Here is a tiny trained network, its code and every weight. The questions are about switching its units off for an input and a class, where a switched-off unit gives its printed mean instead of its output.

import numpy as np


def w(rows, s, z=0):
    codes = np.array(rows[::2]) - 128.0
    scale = np.full(codes.shape[1], s)
    scale[-1] = z or s
    return codes * scale


def f(y):
    return np.maximum(y, 0)


def log_softmax(a):
    a = a - a.max(-1, keepdims=True)
    return a - np.log(np.exp(a).sum(-1, keepdims=True))


def net(x, mask):
    res = np.array(x, float).reshape(1, 4) / 4 @ E
    y = f(res @ A[0][:, :-1].T + A[0][:, -1])
    res = res + np.where(mask, y, B[0][:, -1]) @ B[0][:, :-1]
    return log_softmax(res[-1] @ U[:, :-1].T + U[:, -1])


A, B = {}, {}
E = w([
[151,129,144,119,142,113,147,113,112,115,113,124],'x0',
[88,147,133,131,98,108,53,49,164,102,56,230],'x1',
[75,170,209,96,43,64,143,138,95,168,119,103],'x2',
[144,120,166,83,90,158,250,195,190,66,75,81],'x3',
],0.015)
A[0] = w([
[121,97,122,92,155,176,153,175,36,153,177,92,254],'n1',
[81,168,154,133,92,66,69,73,46,190,137,162,158],'n2',
[176,157,8,154,165,126,106,126,74,110,179,148,218],'n3',
[115,170,170,104,40,79,136,138,210,99,29,136,114],'n4',
[124,110,81,155,140,182,111,121,149,47,101,130,169],'n5',
[199,101,109,198,169,191,83,100,173,96,131,160,229],'n6',
[125,160,124,118,87,117,85,64,187,68,34,207,185],'n7',
[121,142,162,140,86,107,128,163,48,158,183,121,191],'n8',
[160,141,106,157,144,126,99,112,90,170,184,35,206],'n9',
[85,163,191,95,16,66,144,126,62,154,157,98,146],'n10',
[176,96,93,143,229,191,176,178,204,112,148,111,202],'n11',
[100,156,123,130,161,99,65,56,89,128,183,182,198],'n12',
[180,90,146,98,57,163,200,198,196,59,137,99,150],'n13',
],0.011,0.0067)
B[0] = w([
[155,128,111,145,115,116,123,83,53,220,134,74,224],'n1',
[178,105,166,190,121,148,93,159,124,190,111,178,243],'n2',
[192,70,91,108,140,71,140,126,67,136,81,90,226],'n3',
[65,82,148,140,90,149,140,165,189,123,155,99,213],'n4',
[153,88,110,78,182,137,156,95,156,72,184,149,190],'n5',
[157,77,81,68,147,152,155,128,139,115,103,140,228],'n6',
[111,108,142,113,125,152,134,204,180,54,135,171,237],'n7',
[137,189,157,175,191,110,48,84,113,178,113,125,198],'n8',
[124,107,76,151,131,106,141,84,85,172,80,59,211],'n9',
[49,158,184,152,178,134,73,159,142,191,132,77,229],'n10',
[123,127,97,123,94,155,167,61,79,96,156,123,250],'n11',
[186,104,158,105,134,113,110,174,155,155,52,154,237],'n12',
[123,185,114,114,159,183,119,133,88,135,250,115,249],'n13',
],0.012,0.023)
U = w([
[189,97,77,118,93,53,163,76,109,135,54,94,172],'0',
[169,71,109,65,163,83,126,179,136,95,74,169,194],'1',
[121,152,146,176,169,36,93,77,121,162,79,109,137],'2',
[160,136,196,185,88,104,110,149,167,153,99,200,88],'3',
[162,148,102,128,85,133,186,64,97,80,179,135,249],'4',
[113,139,116,70,147,169,151,100,189,9,135,159,101],'5',
[89,217,147,88,171,129,100,144,113,139,163,100,1],'6',
[37,116,153,150,65,87,143,188,176,95,145,96,62],'7',
],0.011,0.002)

Each question gives the input, the list of numbers given to net, and the class t.
The units are the neurons (one row each of A and B). Each row of codes is followed by its name. A weight is (code - 128) times the scale printed after its matrix; where a second scale follows, it is the last column's (A, B and U).
mask holds one flag per neuron, in row order. A switched-off neuron (its flag False) gives its mean, the last column of its row in B, instead of its output. The means were averaged over made-up inputs and are rounded, as every weight is.
A unit's drop is (log p(t) with every unit on - log p(t) with that unit switched off) / (log p(t) with every unit on - log p(t) with every unit switched off).
The circuit of an input: a set's keep is (log p(t) with only the set's units on - log p(t) with every unit switched off) / (log p(t) with every unit on - log p(t) with every unit switched off). Starting from the 12 units with the biggest drops (on a tie, the unit counted first), units are removed one at a time, each time the one whose removal leaves the highest keep (on an exact tie, the one counted first), for as long as the keep stays at least 0.8.
circuit, biggest first: the units of the circuit, biggest drop first
most important unit: the unit with the biggest drop
top k neurons: the k neurons with the biggest drops, biggest first
drop when u is switched off: that unit's drop, to one decimal
input [2,2,3,7], class 7: circuit, biggest first : [n4]
input [7,7,-1,1], class 5: circuit, biggest first : [n3; n7]
input [-8,8,-1,0], class 1: top 4 neurons : [n13; n12; n11; n2]
input [-3,-1,0,-8], class 0: top 2 neurons : [n10; n3]
input [0,-4,8,0], class 2: top 3 neurons : [n8; n7; n13]
input [8,-5,0,6], class 4: top 2 neurons : [n11; n10]
input [3,0,-8,0], class 0: top 2 neurons : [n3; n13]
input [-2,1,2,-8], class 3: top 2 neurons : [n2; n12]
input [3,1,-7,7], class 5: top 2 neurons : [n1; n5]
input [7,0,-1,3], class 4: top 2 neurons : [n10; n7]
input [7,1,8,3], class 7: top 2 neurons : [n4; n1]
input [3,1,4,8], class 7: top 3 neurons : [n4; n8; n1]
input [5,5,1,-1], class 3: drop when n2 is switched off : 0.1
input [2,8,8,0], class 3: drop when n11 is switched off : 0.1
input [-6,0,2,2], class 6: most important unit : n7
input [6,2,0,8], class 5: drop when n13 is switched off : 0.1
input [4,1,-1,4], class 5: drop when n1 is switched off : 0.2
